Below is a small trained network, with its code and all its weights. Each question gives an input and a class and asks what happens when units are switched off, that is, made to give their printed mean instead of their output.

import numpy as np


def w(rows, s, z=0):
    codes = np.array(rows[::2]) - 128.0
    scale = np.full(codes.shape[1], s)
    scale[-1] = z or s
    return codes * scale


def norm(h):
    return h / np.sqrt((h * h).mean(-1, keepdims=True) + 1e-5)


def f(y):
    return y / 2 * (1 + np.tanh(0.7978845608 * (y + 0.044715 * y**3)))


def log_softmax(a):
    a = a - a.max(-1, keepdims=True)
    return a - np.log(np.exp(a).sum(-1, keepdims=True))


def net(x, mask):
    res = np.array(x, float).reshape(1, 8) / 4 @ E
    u = 0
    for l in range(2):
        y = f(norm(res) @ A[l][:, :-1].T + A[l][:, -1])
        res = res + np.where(mask[u : u + 3], y, B[l][:, -1]) @ B[l][:, :-1]
        u += 3
    return log_softmax(norm(res)[-1] @ U[:, :-1].T + U[:, -1])


A, B = {}, {}
E = w([
[144,125,151,117,104,118],'x0',
[129,121,125,125,121,110],'x1',
[129,128,124,128,127,120],'x2',
[93,153,89,64,2,134],'x3',
[32,153,162,134,133,70],'x4',
[109,120,102,137,149,128],'x5',
[137,136,145,125,124,139],'x6',
[117,123,137,216,89,170],'x7',
],0.0086)
A[0] = w([
[111,143,171,253,88,158,1],'L0N1',
[172,89,187,114,95,162,81],'L0N2',
[178,84,134,207,210,94,99],'L0N3',
],0.0059,0.00075)
B[0] = w([
[159,178,27,153,157,38,197],'L0N1',
[78,49,5,125,172,41,149],'L0N2',
[124,82,149,67,48,106,251],'L0N3',
],0.011,0.0034)
A[1] = w([
[37,190,227,156,133,78,107],'L1N1',
[151,63,212,194,210,90,9],'L1N2',
[147,195,167,1,193,102,51],'L1N3',
],0.0086,0.0014)
B[1] = w([
[226,44,86,95,159,207,234],'L1N1',
[89,179,248,111,76,150,238],'L1N2',
[87,160,68,210,143,82,253],'L1N3',
],0.012,0.0047)
U = w([
[159,62,85,97,230,186,136],'0',
[19,223,192,58,115,134,253],'1',
[49,172,77,254,212,38,34],'2',
],0.0099,0.0029)

Each question gives the input, the list of numbers given to net, and the class t.
The units are the neurons (one row each of A and B). Each row of codes is followed by its name. A weight is (code - 128) times the scale printed after its matrix; where a second scale follows, it is the last column's (A, B and U).
mask holds one flag per neuron, layer by layer. A switched-off neuron (its flag False) gives its mean, the last column of its row in B, instead of its output. The means were averaged over made-up inputs and are rounded, as every weight is.
A unit's drop is (log p(t) with every unit on - log p(t) with that unit switched off) / (log p(t) with every unit on - log p(t) with every unit switched off).
The circuit of an input: a set's keep is (log p(t) with only the set's units on - log p(t) with every unit switched off) / (log p(t) with every unit on - log p(t) with every unit switched off). Starting from all 6 units, units are removed one at a time, each time the one whose removal leaves the highest keep (on an exact tie, the one counted first), for as long as the keep stays at least 0.8.
circuit, biggest first: the units of the circuit, biggest drop first
top k neurons: the k neurons with the biggest drops, biggest first
top k neurons in layer l: the k neurons of layer l with the biggest drops, biggest first
drop of u: that unit's drop, to one decimal
input [2,-2,6,1,3,8,-7,-2], class 0: top 2 neurons	L1N1, L0N1
input [5,-5,5,-8,2,-4,-7,-5], class 1: top neuron	L1N2
input [-4,0,5,6,6,5,-8,3], class 0: top 2 neurons	L1N1, L1N2
input [-5,-2,-6,-2,0,-5,-1,-1], class 1: top 2 neurons	L1N1, L0N1
input [8,8,-3,5,8,7,1,7], class 0: circuit, biggest first	L1N1, L1N2
input [1,-2,4,5,5,-1,7,-4], class 0: circuit, biggest first	L1N1, L1N2, L0N3
input [-4,2,0,-7,-3,2,2,-7], class 1: circuit, biggest first	L1N2, L1N1
input [-7,1,-8,5,3,1,5,7], class 2: top 3 neurons	L0N1, L1N2, L0N3
input [4,-7,-5,-5,-4,7,-2,4], class 1: top 4 neurons	L1N2, L1N1, L1N3, L0N3
input [-5,3,-7,-8,6,7,5,-8], class 1: top 2 neurons	L1N2, L0N1
input [-4,-1,-3,-6,-4,4,0,-7], class 2: top 2 neurons in layer 1	L1N3, L1N1
input [6,1,-6,6,5,3,4,8], class 2: top 2 neurons	L0N1, L1N2
input [-2,-4,-6,-3,-2,-2,7,1], class 1: top 3 neurons	L1N1, L1N2, L1N3
input [8,7,5,-5,7,-7,0,7], class 0: circuit, biggest first	L1N1
input [8,4,2,3,2,-4,-7,4], class 2: top 2 neurons in layer 1	L1N2, L1N1
input [8,1,-1,5,2,1,-6,-6], class 2: top 2 neurons in layer 1	L1N3, L1N2
input [-8,0,-8,5,5,-8,0,-1], class 0: top 2 neurons in layer 1	L1N1, L1N2
input [-5,6,-1,6,-6,-3,-5,-7], class 2: drop of L1N2	0.5
input [-3,4,-1,-2,-3,-5,8,7], class 2: drop of L1N1	0.7
input [2,3,-6,3,3,-5,-6,-7], class 2: drop of L1N3	0.8
input [-4,4,1,2,0,-6,-6,-5], class 2: top neuron	L1N3
